[[104 150]
 [154 124]
 [108 133]
 [149 142]
 [141 142]
 [120 132]]
=>
[[150 104]
 [124 154]
 [133 108]
 [142 149]
 [142 141]
 [132 120]]

[[116 124 126]
 [104 118 132]
 [146 124 133]
 [129 140 134]
 [128 137 139]
 [132 140 131]
 [134 133 135]
 [128 120 124]
 [129 123 124]
 [119 127 131]
 [101 121 130]]
=>
[[126 124 116]
 [132 118 104]
 [133 124 146]
 [134 140 129]
 [139 137 128]
 [131 140 132]
 [135 133 134]
 [124 120 128]
 [124 123 129]
 [131 127 119]
 [130 121 101]]

[[126  99 140 112 137 143 150 144 145]
 [127 103 141 113 137 141 151 144 145]]
=>
[[145 144 150 143 137 112 140  99 126]
 [145 144 151 141 137 113 141 103 127]]

[[103 151]
 [134 114]
 [140 126]
 [135 125]
 [145 127]
 [142 123]
 [143 130]
 [144 127]
 [140 128]]
=>
[[151 103]
 [114 134]
 [126 140]
 [125 135]
 [127 145]
 [123 142]
 [130 143]
 [127 144]
 [128 140]]

[[140 103 130 108 115]
 [140 117 142 112 114]
 [140 117 143 112 115]
 [140 102 129 109 116]
 [140 123 133 122 111]
 [152 111 121  98 123]
 [140 117 143 112 114]
 [152 111 121  98 123]
 [140 102 128 108 116]
 [140 125 129 126 110]
 [140 117 142 112 114]]
=>
[[115 108 130 103 140]
 [114 112 142 117 140]
 [115 112 143 117 140]
 [116 109 129 102 140]
 [111 122 133 123 140]
 [123  98 121 111 152]
 [114 112 143 117 140]
 [123  98 121 111 152]
 [116 108 128 102 140]
 [110 126 129 125 140]
 [114 112 142 117 140]]

[[139 125 134 121 138 114 131]
 [133 126 124 109 145 118 121]
 [122 134 121 120 120 123 135]
 [144 152 130 148 115 131 146]
 [133 117 126 122 126 124 142]
 [147 147 121 119 124 135 135]
 [127 113 137 120 134 118 148]
 [105 145 110 120 129 145 141]
 [151 114 151 137 116 124 111]
 [131 119 140 126 139 109 144]
 [116 114 117 143 128 135 121]
 [108 112 150 137 133 141 111]]
=>
[[131 114 138 121 134 125 139]
 [121 118 145 109 124 126 133]
 [135 123 120 120 121 134 122]
 [146 131 115 148 130 152 144]
 [142 124 126 122 126 117 133]
 [135 135 124 119 121 147 147]
 [148 118 134 120 137 113 127]
 [141 145 129 120 110 145 105]
 [111 124 116 137 151 114 151]
 [144 109 139 126 140 119 131]
 [121 135 128 143 117 114 116]
 [111 141 133 137 150 112 108]]

[[140 117 125 146 145 153]
 [121 116 115 134 131 130]
 [139 119 125 143 132 130]
 [113 117 121 137 138 130]
 [132 136 117 130 130 136]
 [132 132 148 134 130 133]
 [131 124 136 127 132 124]
 [132 127 125 132 114 131]
 [113 129 151 150 114 116]
 [123 139 117 115 139 109]
 [121 119 123 134 128 124]
 [144 154 126 144 151 117]]
=>
[[153 145 146 125 117 140]
 [130 131 134 115 116 121]
 [130 132 143 125 119 139]
 [130 138 137 121 117 113]
 [136 130 130 117 136 132]
 [133 130 134 148 132 132]
 [124 132 127 136 124 131]
 [131 114 132 125 127 132]
 [116 114 150 151 129 113]
 [109 139 115 117 139 123]
 [124 128 134 123 119 121]
 [117 151 144 126 154 144]]

[[106 131 124 135 122 123 108 108]
 [105 130 132 138 108 130 128 139]
 [123 124 104 111 102 131 121 137]
 [125 116 135 149 111 121 139 133]
 [136 154 132 127 107 144 115 119]
 [147 143 122 122 128 155 156 123]]
=>
[[108 108 123 122 135 124 131 106]
 [139 128 130 108 138 132 130 105]
 [137 121 131 102 111 104 124 123]
 [133 139 121 111 149 135 116 125]
 [119 115 144 107 127 132 154 136]
 [123 156 155 128 122 122 143 147]]
---
[[114 129 137]
 [118 108 107]
 [137 108 152]
 [106 126 146]
 [112 105 113]
 [121 131 120]
 [151 146 127]]
=>
[[137 108 152]
 [106 126 146]
 [114 129 137]
 [151 146 127]
 [121 131 120]
 [112 105 113]
 [118 108 107]]

[[148 131 112 134]
 [118 133 104 121]
 [130 119 134 119]
 [126 132 132 113]]
=>
[[130 119 134 119]
 [126 132 132 113]
 [148 131 112 134]
 [118 133 104 121]]

[[136 101 130 130]
 [123 123 140 135]
 [127 115 122 142]]
=>
[[123 123 140 135]
 [136 101 130 130]
 [127 115 122 142]]

[[125 123 126 110 132 140 110 114 154 112 107 105]
 [128 132 130 128 136 143 111 128 111 127 116 138]
 [129 128 120 128 135 127 128 131 119 124 121 120]]
=>
[[128 132 130 128 136 143 111 128 111 127 116 138]
 [125 123 126 110 132 140 110 114 154 112 107 105]
 [129 128 120 128 135 127 128 131 119 124 121 120]]

[[121 130 110 144 105 133 102 126 121 121 106 133 124 114 151]
 [125 129 127 135 130 127 126 126 131 125 126 124 127 127 135]]
=>
[[125 129 127 135 130 127 126 126 131 125 126 124 127 127 135]
 [121 130 110 144 105 133 102 126 121 121 106 133 124 114 151]]

[[108 128 124 125 135 135 109 129 123 140 134]
 [133 137 119 116 132 119 149 141 124 134 120]
 [149 128 136 119 128 108 122 144 140 115 149]
 [128 147 117 138 108 141 109 130 135 122 148]]
=>
[[149 128 136 119 128 108 122 144 140 115 149]
 [108 128 124 125 135 135 109 129 123 140 134]
 [133 137 119 116 132 119 149 141 124 134 120]
 [128 147 117 138 108 141 109 130 135 122 148]]
